Here is a tiny trained network, its code and every weight. The questions are about switching its units off for an input and a class, where a switched-off unit gives its printed mean instead of its output.

import numpy as np


def w(rows, s, z=0):
    codes = np.array(rows[::2]) - 128.0
    scale = np.full(codes.shape[1], s)
    scale[-1] = z or s
    return codes * scale


def f(y):
    return np.maximum(y, 0)


def log_softmax(a):
    a = a - a.max(-1, keepdims=True)
    return a - np.log(np.exp(a).sum(-1, keepdims=True))


def net(x, mask):
    res = np.array(x, float).reshape(1, 4) / 4 @ E
    y = f(res @ A[0][:, :-1].T + A[0][:, -1])
    res = res + np.where(mask, y, B[0][:, -1]) @ B[0][:, :-1]
    return log_softmax(res[-1] @ U[:, :-1].T + U[:, -1])


A, B = {}, {}
E = w([
[71,236,171,165,108,145,30,185,125],'x0',
[126,100,76,41,184,126,80,173,127],'x1',
[59,157,82,187,243,154,181,99,169],'x2',
[155,155,120,209,19,224,85,127,254],'x3',
],0.0088)
A[0] = w([
[188,119,84,152,94,152,114,151,165,84],'N0',
[192,34,83,99,111,161,180,57,139,48],'N1',
[135,149,169,86,125,73,165,141,68,85],'N2',
[69,149,168,151,124,129,36,169,104,73],'N3',
[150,53,255,63,92,117,89,168,188,72],'N4',
[152,131,177,47,5,106,113,122,61,35],'N5',
[190,138,128,122,91,206,122,157,208,7],'N6',
],0.0085,0.0019)
B[0] = w([
[191,76,134,246,219,96,141,185,104,187],'N0',
[122,207,80,95,90,178,68,56,111,240],'N1',
[177,74,72,146,184,141,193,149,111,220],'N2',
[142,181,132,108,99,102,90,80,82,214],'N3',
[124,84,172,100,139,146,110,112,176,215],'N4',
[93,101,196,162,157,137,99,124,139,254],'N5',
[162,129,92,160,135,120,132,174,134,214],'N6',
],0.013,0.0084)
U = w([
[238,76,67,172,155,77,181,205,67,18],'0',
[149,214,108,59,2,204,49,68,51,81],'1',
[37,98,165,125,186,186,126,98,236,254],'2',
],0.0072,0.0024)

Each question gives the input, the list of numbers given to net, and the class t.
The units are the neurons (one row each of A and B). Each row of codes is followed by its name. A weight is (code - 128) times the scale printed after its matrix; where a second scale follows, it is the last column's (A, B and U).
mask holds one flag per neuron, in row order. A switched-off neuron (its flag False) gives its mean, the last column of its row in B, instead of its output. The means were averaged over made-up inputs and are rounded, as every weight is.
A unit's drop is (log p(t) with every unit on - log p(t) with that unit switched off) / (log p(t) with every unit on - log p(t) with every unit switched off).
The circuit of an input: a set's keep is (log p(t) with only the set's units on - log p(t) with every unit switched off) / (log p(t) with every unit on - log p(t) with every unit switched off). Starting from all 7 units, units are removed one at a time, each time the one whose removal leaves the highest keep (on an exact tie, the one counted first), for as long as the keep stays at least 0.8.
circuit, biggest first: the units of the circuit, biggest drop first
most important unit: the unit with the biggest drop
top k neurons: the k neurons with the biggest drops, biggest first
drop when u is switched off: that unit's drop, to one decimal
input [-7,-4,-8,0], class 2: circuit, biggest first	N5
input [6,-4,6,5], class 1: top 4 neurons	N3, N2, N5, N4
input [7,-4,3,-6], class 1: top 3 neurons	N3, N0, N6
input [5,-5,3,7], class 0: circuit, biggest first	N0, N6
input [-3,6,-8,3], class 2: top 2 neurons	N4, N5
input [-3,0,3,2], class 1: circuit, biggest first	N5, N2
input [-5,8,-2,2], class 1: top 3 neurons	N1, N2, N5
input [0,1,3,3], class 0: top 2 neurons	N5, N1
input [1,-5,-2,5], class 0: top 2 neurons	N0, N6
input [4,8,-7,5], class 2: top 2 neurons	N4, N5
input [5,-8,-6,5], class 2: top 2 neurons	N5, N4
input [5,-8,-6,3], class 2: top 3 neurons	N5, N1, N4
input [3,-8,-4,0], class 2: circuit, biggest first	N1, N5
input [-8,6,8,-5], class 1: most important unit	N1
input [-4,-1,4,-3], class 1: top 3 neurons	N0, N1, N5
input [6,6,-5,8], class 0: top 3 neurons	N0, N6, N1
input [-2,-8,3,4], class 0: circuit, biggest first	N5, N0
input [-8,-7,-3,-5], class 1: top 2 neurons	N1, N0
input [-4,-3,-6,4], class 2: top 3 neurons	N5, N4, N0
input [2,-5,-7,7], class 0: circuit, biggest first	N0
input [0,-1,-3,2], class 2: drop when N2 is switched off	0.6
input [1,-7,-6,-4], class 2: drop when N2 is switched off	-0.1
input [-2,-8,2,5], class 0: drop when N0 is switched off	0.2
input [6,2,-6,8], class 0: drop when N0 is switched off	0.8
